Here is a tiny trained network, its code and every weight. The questions are about switching its units off for an input and a class, where a switched-off unit gives its printed mean instead of its output.

import numpy as np


def w(rows, s, z=0):
    codes = np.array(rows[::2]) - 128.0
    scale = np.full(codes.shape[1], s)
    scale[-1] = z or s
    return codes * scale


def norm(h):
    return h / np.sqrt((h * h).mean(-1, keepdims=True) + 1e-5)


def f(y):
    return y / 2 * (1 + np.tanh(0.7978845608 * (y + 0.044715 * y**3)))


def log_softmax(a):
    a = a - a.max(-1, keepdims=True)
    return a - np.log(np.exp(a).sum(-1, keepdims=True))


def net(x, mask):
    res = np.array(x, float).reshape(1, 6) / 4 @ E
    u = 0
    for l in range(3):
        y = f(norm(res) @ A[l][:, :-1].T + A[l][:, -1])
        res = res + np.where(mask[u : u + 8], y, B[l][:, -1]) @ B[l][:, :-1]
        u += 8
    return log_softmax(norm(res)[-1] @ U[:, :-1].T + U[:, -1])


A, B = {}, {}
E = w([
[68,46,141,114,254,96,136],'x0',
[189,179,227,172,183,117,28],'x1',
[53,68,69,231,59,89,20],'x2',
[128,129,128,129,128,128,128],'x3',
[52,197,118,71,120,96,85],'x4',
[138,104,121,99,129,172,95],'x5',
],0.0063)
A[0] = w([
[172,145,153,116,2,125,140,22],'0.n1',
[215,68,122,172,135,124,164,52],'0.n2',
[83,43,181,110,136,101,140,4],'0.n3',
[112,102,89,183,106,113,85,92],'0.n4',
[78,210,80,98,161,111,89,116],'0.n5',
[139,133,134,82,115,141,203,59],'0.n6',
[206,53,95,181,122,116,157,13],'0.n7',
[98,87,122,132,210,113,146,105],'0.n8',
],0.0095,0.0043)
B[0] = w([
[171,149,43,149,190,120,100,219],'0.n1',
[46,225,148,102,149,211,103,214],'0.n2',
[136,145,64,149,135,126,116,156],'0.n3',
[142,75,182,125,111,114,114,255],'0.n4',
[92,170,139,97,132,180,104,218],'0.n5',
[156,84,179,128,104,127,126,231],'0.n6',
[8,148,123,183,136,216,140,205],'0.n7',
[192,179,77,146,116,139,110,246],'0.n8',
],0.011,0.003)
A[1] = w([
[83,81,79,107,100,136,212,8],'1.n1',
[154,79,157,66,109,82,174,35],'1.n2',
[122,62,143,163,99,84,108,2],'1.n3',
[120,184,152,53,167,110,147,69],'1.n4',
[119,110,45,120,63,137,203,77],'1.n5',
[35,154,77,61,82,115,144,95],'1.n6',
[90,42,91,125,53,86,159,64],'1.n7',
[70,77,97,112,255,89,145,28],'1.n8',
],0.0086,0.0027)
B[1] = w([
[167,94,195,162,198,123,72,208],'1.n1',
[155,77,141,95,129,120,129,155],'1.n2',
[133,151,132,99,95,125,138,166],'1.n3',
[123,124,133,146,68,124,136,241],'1.n4',
[173,116,144,134,248,150,68,255],'1.n5',
[85,145,145,154,188,182,87,243],'1.n6',
[129,24,156,142,120,103,86,236],'1.n7',
[157,180,50,146,95,167,133,154],'1.n8',
],0.012,0.0027)
A[2] = w([
[164,136,29,121,159,110,101,59],'2.n1',
[105,62,87,153,90,83,85,233],'2.n2',
[174,166,143,70,145,130,190,145],'2.n3',
[177,170,179,156,116,86,76,4],'2.n4',
[74,110,86,178,86,116,49,100],'2.n5',
[184,139,126,76,155,144,159,91],'2.n6',
[160,151,10,180,131,134,144,89],'2.n7',
[155,134,183,148,101,95,121,106],'2.n8',
],0.011,0.0019)
B[2] = w([
[254,176,134,171,136,19,94,175],'2.n1',
[187,175,181,45,72,104,222,217],'2.n2',
[88,98,91,134,46,77,159,210],'2.n3',
[135,28,104,151,227,141,85,185],'2.n4',
[90,140,100,103,85,123,255,254],'2.n5',
[73,101,139,142,77,83,161,190],'2.n6',
[166,181,55,66,96,129,108,192],'2.n7',
[102,40,112,94,160,138,119,155],'2.n8',
],0.0084,0.0061)
U = w([
[127,83,167,54,25,45,212,139],'0',
[251,220,6,98,130,71,127,59],'1',
[45,213,133,115,149,209,143,254],'2',
[164,44,180,117,231,107,51,49],'3',
],0.017,0.0038)

Each question gives the input, the list of numbers given to net, and the class t.
The units are the neurons (one row each of A and B). Each row of codes is followed by its name. A weight is (code - 128) times the scale printed after its matrix; where a second scale follows, it is the last column's (A, B and U).
mask holds one flag per neuron, layer by layer. A switched-off neuron (its flag False) gives its mean, the last column of its row in B, instead of its output. The means were averaged over made-up inputs and are rounded, as every weight is.
A unit's drop is (log p(t) with every unit on - log p(t) with that unit switched off) / (log p(t) with every unit on - log p(t) with every unit switched off).
The circuit of an input: a set's keep is (log p(t) with only the set's units on - log p(t) with every unit switched off) / (log p(t) with every unit on - log p(t) with every unit switched off). Starting from the 12 units with the biggest drops (on a tie, the unit counted first), units are removed one at a time, each time the one whose removal leaves the highest keep (on an exact tie, the one counted first), for as long as the keep stays at least 0.8.
circuit, biggest first: the units of the circuit, biggest drop first
most important unit: the unit with the biggest drop
top k neurons: the k neurons with the biggest drops, biggest first
top k neurons in layer l: the k neurons of layer l with the biggest drops, biggest first
input [6,-6,1,-8,4,2], class 1: top neuron : 1.n8
input [6,-3,3,3,-7,4], class 2: top 3 neurons : 0.n7; 0.n2; 0.n1
input [7,-6,-6,4,2,-5], class 1: top 3 neurons : 1.n8; 0.n8; 0.n4
input [1,5,5,-4,4,-8], class 0: top 2 neurons : 1.n5; 2.n5
input [6,-8,-6,3,-8,3], class 2: top 3 neurons : 0.n2; 0.n7; 1.n7
input [-5,-8,-6,-2,0,-1], class 3: circuit, biggest first : 1.n5; 1.n1
input [-6,5,-6,5,0,-3], class 0: top 2 neurons in layer 2 : 2.n3; 2.n6
input [-3,-2,0,0,5,3], class 2: top 3 neurons : 0.n5; 1.n6; 0.n8
input [5,-6,-1,3,-4,-8], class 3: top 4 neurons : 1.n1; 1.n5; 0.n1; 0.n6
input [-3,8,-6,3,4,-3], class 3: top 2 neurons in layer 2 : 2.n4; 2.n5
input [7,-1,2,-2,-7,5], class 1: top 3 neurons in layer 0 : 0.n8; 0.n3; 0.n5
input [3,-4,-3,1,3,-1], class 3: top 3 neurons : 0.n2; 0.n1; 1.n5
input [-8,-1,8,1,6,-1], class 0: top 3 neurons : 0.n4; 2.n5; 0.n8
input [-8,-4,4,0,4,-2], class 1: circuit, biggest first : 0.n1
input [-3,-5,4,2,7,1], class 2: top 2 neurons : 1.n6; 0.n5
input [5,-8,7,-5,3,-6], class 3: top 2 neurons in layer 2 : 2.n3; 2.n6
input [7,3,7,-4,4,1], class 0: top 2 neurons in layer 0 : 0.n4; 0.n1
input [5,-6,-5,-5,0,4], class 3: top 2 neurons in layer 2 : 2.n5; 2.n2
input [0,-1,-5,6,-6,-5], class 2: top 2 neurons in layer 0 : 0.n2; 0.n7
input [2,-6,1,-6,5,-2], class 3: most important unit : 0.n2
